Below are the code and all the weights of a small trained network. Each question names an input and a class and asks about switching units off, where a switched-off unit gives its printed mean instead of its output.

import numpy as np


def w(rows, s, z=0):
    codes = np.array(rows[::2]) - 128.0
    scale = np.full(codes.shape[1], s)
    scale[-1] = z or s
    return codes * scale


def norm(h):
    return h / np.sqrt((h * h).mean(-1, keepdims=True) + 1e-5)


def f(y):
    return np.maximum(y, 0)


def log_softmax(a):
    a = a - a.max(-1, keepdims=True)
    return a - np.log(np.exp(a).sum(-1, keepdims=True))


def net(x, mask):
    res = np.array(x, float).reshape(1, 2) / 4 @ E
    u = 0
    for l in range(2):
        y = f(norm(res) @ A[l][:, :-1].T + A[l][:, -1])
        res = res + np.where(mask[u : u + 3], y, B[l][:, -1]) @ B[l][:, :-1]
        u += 3
    return log_softmax(norm(res)[-1] @ U[:, :-1].T + U[:, -1])


A, B = {}, {}
E = w([
[136,148,1,44,219,184,85,84,74],'x0',
[96,67,233,71,123,132,191,41,71],'x1',
],0.01)
A[0] = w([
[151,157,37,130,189,160,27,116,119,3],'L0N1',
[115,126,216,212,32,91,124,153,116,102],'L0N2',
[79,152,66,117,255,153,53,60,154,191],'L0N3',
],0.0061,0.006)
B[0] = w([
[79,146,168,95,101,178,4,124,138,195],'L0N1',
[133,34,107,142,128,126,108,149,126,220],'L0N2',
[140,127,133,206,154,137,138,196,137,254],'L0N3',
],0.016,0.0085)
A[1] = w([
[75,120,172,188,1,45,173,163,97,2],'L1N1',
[234,209,44,203,116,77,205,208,133,200],'L1N2',
[79,145,174,113,42,12,198,105,124,137],'L1N3',
],0.0067,0.0049)
B[1] = w([
[249,127,213,241,121,77,8,172,68,221],'L1N1',
[115,139,153,47,117,129,207,57,110,254],'L1N2',
[105,206,43,118,102,120,40,101,184,206],'L1N3',
],0.011,0.0037)
U = w([
[115,166,125,83,98,106,183,75,115,52],'0',
[108,166,95,173,136,167,52,201,125,199],'1',
[61,128,133,67,66,101,75,11,117,121],'2',
[155,115,96,68,39,75,251,141,165,121],'3',
[152,182,123,151,144,60,161,83,124,2],'4',
[135,83,146,107,201,169,224,108,35,145],'5',
[139,234,147,93,87,163,183,136,179,62],'6',
[204,41,199,201,40,59,85,145,139,188],'7',
],0.014,0.0054)

Each question gives the input, the list of numbers given to net, and the class t.
The units are the neurons (one row each of A and B). Each row of codes is followed by its name. A weight is (code - 128) times the scale printed after its matrix; where a second scale follows, it is the last column's (A, B and U).
mask holds one flag per neuron, layer by layer. A switched-off neuron (its flag False) gives its mean, the last column of its row in B, instead of its output. The means were averaged over made-up inputs and are rounded, as every weight is.
A unit's drop is (log p(t) with every unit on - log p(t) with that unit switched off) / (log p(t) with every unit on - log p(t) with every unit switched off).
The circuit of an input: a set's keep is (log p(t) with only the set's units on - log p(t) with every unit switched off) / (log p(t) with every unit on - log p(t) with every unit switched off). Starting from all 6 units, units are removed one at a time, each time the one whose removal leaves the highest keep (on an exact tie, the one counted first), for as long as the keep stays at least 0.8.
circuit, biggest first: the units of the circuit, biggest drop first
k most important neurons: the k neurons with the biggest drops, biggest first
drop when u is switched off: that unit's drop, to one decimal
input [-1,-7], class 6: 3 most important neurons -> L1N2, L0N2, L1N1
input [-2,-4], class 3: circuit, biggest first -> L0N1, L1N2
input [-2,-8], class 6: circuit, biggest first -> L1N2, L0N2, L0N1
input [1,7], class 2: circuit, biggest first -> L0N3
input [8,4], class 1: 2 most important neurons -> L0N3, L1N2
input [-1,-3], class 3: 2 most important neurons -> L0N1, L1N2
input [-2,-5], class 3: circuit, biggest first -> L0N1, L1N2
input [1,1], class 5: circuit, biggest first -> L0N1, L1N2
input [-2,-7], class 3: circuit, biggest first -> L1N2, L0N1, L1N1
input [3,2], class 5: 2 most important neurons -> L0N3, L1N2
input [1,6], class 2: 3 most important neurons -> L0N3, L1N3, L0N2
input [0,2], class 2: 2 most important neurons -> L0N3, L0N2
input [1,2], class 5: drop when L0N1 is switched off -> 0.8
input [2,4], class 5: circuit, biggest first -> L0N1
input [2,3], class 5: drop when L0N1 is switched off -> 0.9
input [0,6], class 2: drop when L1N3 is switched off -> 0.2
input [3,3], class 5: drop when L1N2 is switched off -> 0.0
